Below is a small trained network, with its code and all its weights. Each question gives an input and a target symbol and asks what happens when units are switched off, that is, made to give their printed mean instead of their output.

import numpy as np


def w(rows, s, z=0):
    codes = np.array(rows[::2]) - 128.0
    scale = np.full(codes.shape[1], s)
    scale[-1] = z or s
    return codes * scale


def norm(h):
    return h / np.sqrt((h * h).mean(-1, keepdims=True) + 1e-5)


def f(y):
    return np.maximum(y, 0)


def softmax(a):
    e = np.exp(a - a.max(-1, keepdims=True))
    return e / e.sum(-1, keepdims=True)


def log_softmax(a):
    a = a - a.max(-1, keepdims=True)
    return a - np.log(np.exp(a).sum(-1, keepdims=True))


def net(x, mask):
    ids = ['ΛΨΩαεημξπσ'.index(c) for c in x.split()]
    T = len(ids)
    res = E[ids] + P[:T]
    q, k, v = (norm(res) @ M[0].T for M in (Q, K, V))
    z = softmax(np.where(np.tri(T) > 0, q @ k.T / 4**0.5, -1e9)) @ v
    res = res + np.where(mask[0], z, O[0][:, -1]) @ O[0][:, :-1]
    y = f(norm(res) @ A[0][:, :-1].T + A[0][:, -1])
    res = res + np.where(mask[1:9], y, B[0][:, -1]) @ B[0][:, :-1]
    return log_softmax(norm(res)[-1] @ U[:, :-1].T + U[:, -1])


Q, K, V, O, A, B = {}, {}, {}, {}, {}, {}
E = w([
[84,97,90,83,85,209,115,121,169,179,135,115],'Λ',
[60,168,83,58,74,103,143,88,125,130,108,128],'Ψ',
[64,106,66,253,142,72,159,95,113,58,98,17],'Ω',
[85,129,95,187,81,66,93,181,102,90,173,171],'α',
[98,182,184,99,126,139,162,242,183,183,171,150],'ε',
[157,91,105,95,123,111,126,151,109,194,220,137],'η',
[129,153,50,128,130,108,179,140,221,33,156,128],'μ',
[175,169,129,126,116,181,73,40,87,100,142,104],'ξ',
[121,149,158,120,125,121,123,198,106,97,93,229],'π',
[162,119,69,91,162,108,180,190,89,128,111,112],'σ',
],0.022)
P = w([
[115,49,98,24,137,206,60,114,115,6,179,109],'0',
[143,78,85,110,61,191,99,142,105,61,134,105],'1',
[124,91,64,175,85,212,123,126,89,105,117,135],'2',
[162,85,119,167,41,196,161,128,119,129,116,127],'3',
[117,130,76,200,98,213,156,124,90,156,149,137],'4',
[167,122,143,119,59,147,138,119,101,95,143,116],'5',
[114,169,89,177,106,175,146,120,76,150,172,137],'6',
[160,141,161,93,86,133,166,102,86,82,157,140],'7',
[155,164,144,148,79,143,183,113,83,144,154,148],'8',
[146,179,143,162,95,134,188,104,75,152,167,151],'9',
[170,178,175,147,66,89,188,89,81,129,160,146],'10',
[165,196,165,154,94,99,191,95,78,135,180,155],'11',
[152,195,171,147,135,102,210,99,68,108,211,157],'12',
],0.011)
Q[0] = w([
[133,96,84,143,70,142,118,146,54,104,124,121],'head 1',
[75,105,184,176,179,84,45,91,250,122,51,139],'head 1',
[131,122,117,125,172,142,93,120,119,139,45,168],'head 1',
[169,36,81,106,199,40,117,125,123,191,122,100],'head 1',
],0.017)
K[0] = w([
[211,186,72,82,155,129,150,127,114,129,139,190],'head 1',
[88,12,134,119,128,169,52,235,136,162,82,101],'head 1',
[84,64,74,77,156,162,130,128,78,96,112,126],'head 1',
[65,125,28,40,25,222,69,44,219,117,112,131],'head 1',
],0.012)
V[0] = w([
[84,84,150,156,114,111,178,130,23,115,188,5],'head 1',
[152,157,77,33,107,127,148,38,89,207,65,187],'head 1',
[114,116,138,97,180,125,190,187,165,166,76,91],'head 1',
[194,200,43,132,135,101,134,81,146,106,138,121],'head 1',
],0.011)
O[0] = w([
[24,89,37,198,85,116,82,173,240,130,164,38,171],'head 1',
[120,40,190,90,77,142,111,85,142,36,176,186,112],'head 1',
[98,191,142,31,75,235,132,160,58,105,171,14,127],'head 1',
[255,129,134,150,36,127,58,107,127,82,116,119,254],'head 1',
],0.0072,0.0081)
A[0] = w([
[136,78,159,88,122,136,126,80,106,180,136,193,101],'neuron 1',
[63,245,219,164,103,175,135,103,229,93,176,112,254],'neuron 2',
[234,85,152,89,202,94,117,164,53,174,125,141,114],'neuron 3',
[227,175,66,152,89,113,184,154,137,156,173,99,123],'neuron 4',
[6,88,168,149,99,105,154,161,155,148,148,144,103],'neuron 5',
[131,214,227,162,170,142,107,98,114,160,72,219,97],'neuron 6',
[107,125,183,159,93,90,27,66,159,155,82,188,112],'neuron 7',
[161,111,63,141,79,139,199,128,112,106,152,171,159],'neuron 8',
],0.013,0.0061)
B[0] = w([
[94,150,138,212,127,116,148,160,119,69,96,128,147],'neuron 1',
[204,119,209,202,140,59,190,164,116,97,112,169,199],'neuron 2',
[88,136,212,142,120,125,148,126,101,243,70,103,182],'neuron 3',
[110,94,111,71,184,152,198,143,125,67,137,156,248],'neuron 4',
[168,119,178,81,181,114,145,40,101,173,106,108,153],'neuron 5',
[54,197,120,137,143,133,100,93,249,128,124,122,144],'neuron 6',
[143,155,72,59,136,186,134,122,87,172,85,132,147],'neuron 7',
[117,169,130,153,109,110,65,145,173,124,200,119,233],'neuron 8',
],0.015,0.017)
U = w([
[107,4,166,121,208,199,139,41,149,83,81,167,2],'Λ',
[82,53,129,61,110,112,136,55,112,81,62,193,70],'Ψ',
[139,52,68,181,160,106,159,89,156,119,14,36,181],'Ω',
[126,24,30,145,137,36,133,137,129,223,82,220,120],'α',
[144,111,160,76,218,139,167,161,28,211,131,109,178],'ε',
[169,57,121,63,177,63,119,21,176,200,199,98,12],'η',
[152,179,33,43,146,170,151,193,155,72,145,117,113],'μ',
[254,176,57,127,144,169,70,64,108,162,85,153,217],'ξ',
[59,199,160,150,176,176,80,84,177,116,63,160,105],'π',
[189,132,213,166,46,136,77,146,110,113,173,131,222],'σ',
],0.0076,0.0018)

Each question gives the input, a string of symbols that net reads in full, and the target symbol t.
The units are the heads (4 rows each of Q, K, V and O) and the neurons (one row each of A and B). Each row of codes is followed by its name. A weight is (code - 128) times the scale printed after its matrix; where a second scale follows, it is the last column's (O, A, B and U).
mask holds one flag per unit, heads first, then neurons. A switched-off unit (its flag False) gives its mean, the last column of its rows in O or B, instead of its output. The means were averaged over made-up inputs and are rounded, as every weight is.
A unit's drop is (log p(t) with every unit on - log p(t) with that unit switched off) / (log p(t) with every unit on - log p(t) with every unit switched off).
The circuit of an input: a set's keep is (log p(t) with only the set's units on - log p(t) with every unit switched off) / (log p(t) with every unit on - log p(t) with every unit switched off). Starting from all 9 units, units are removed one at a time, each time the one whose removal leaves the highest keep (on an exact tie, the one counted first), for as long as the keep stays at least 0.8.
units of the circuit, in order: the units of the circuit, biggest drop first
unit that matters most: the unit with the biggest drop
k most important neurons: the k neurons with the biggest drops, biggest first
drop of u: that unit's drop, to one decimal
input Ω α σ ξ η π μ Ψ, target π: units of the circuit, in order -> (head 1; neuron 6)
input μ α η Λ ε ξ Ω σ Λ σ μ σ Ψ, target σ: units of the circuit, in order -> (head 1; neuron 4)
input α ξ Ψ Λ η Ψ σ Λ μ α, target μ: units of the circuit, in order -> (head 1; neuron 4; neuron 2)
input σ σ μ σ μ σ μ, target σ: units of the circuit, in order -> (neuron 2)
input σ σ σ σ μ π σ η, target ε: units of the circuit, in order -> (neuron 3; neuron 4)
input Λ μ α μ Ψ, target μ: units of the circuit, in order -> (head 1; neuron 4; neuron 3; neuron 2)
input σ η σ Ω Λ μ μ σ ξ η, target α: units of the circuit, in order -> (head 1; neuron 7)
input η σ ε α ξ η η, target α: 2 most important neurons -> (neuron 7; neuron 1)
input σ Ω Λ π π Ψ η, target σ: units of the circuit, in order -> (head 1; neuron 4)
input Ψ Λ ε ε ε Λ η Λ, target η: 3 most important neurons -> (neuron 5; neuron 4; neuron 3)
input σ σ μ μ Λ, target μ: units of the circuit, in order -> (head 1; neuron 3)
input μ μ Ω π Ω η μ μ μ Λ, target μ: 3 most important neurons -> (neuron 4; neuron 2; neuron 5)
input Λ ξ Λ, target ξ: units of the circuit, in order -> (neuron 7; head 1; neuron 4)
input μ μ Ω σ σ ξ σ Ψ σ ξ σ σ Ω, target σ: 3 most important neurons -> (neuron 4; neuron 2; neuron 6)
input ξ Ω σ σ σ σ Λ σ μ Ψ, target σ: unit that matters most -> neuron 2
input ε μ π σ ξ σ Ω Ω Λ, target Ω: units of the circuit, in order -> (head 1; neuron 8)
input ε σ σ Ω ε Λ, target ε: 2 most important neurons -> (neuron 8; neuron 4)
input ε Ψ η σ σ, target σ: 2 most important neurons -> (neuron 4; neuron 8)
input Ω Ω Λ, target Ω: drop of head 1 -> 1.1
input η Ω σ σ, target μ: most important neuron -> (neuron 2)
input Ω σ π, target σ: drop of head 1 -> 2.1
input ξ Λ ε Ω ε Ψ, target ε: drop of neuron 8 -> 0.2
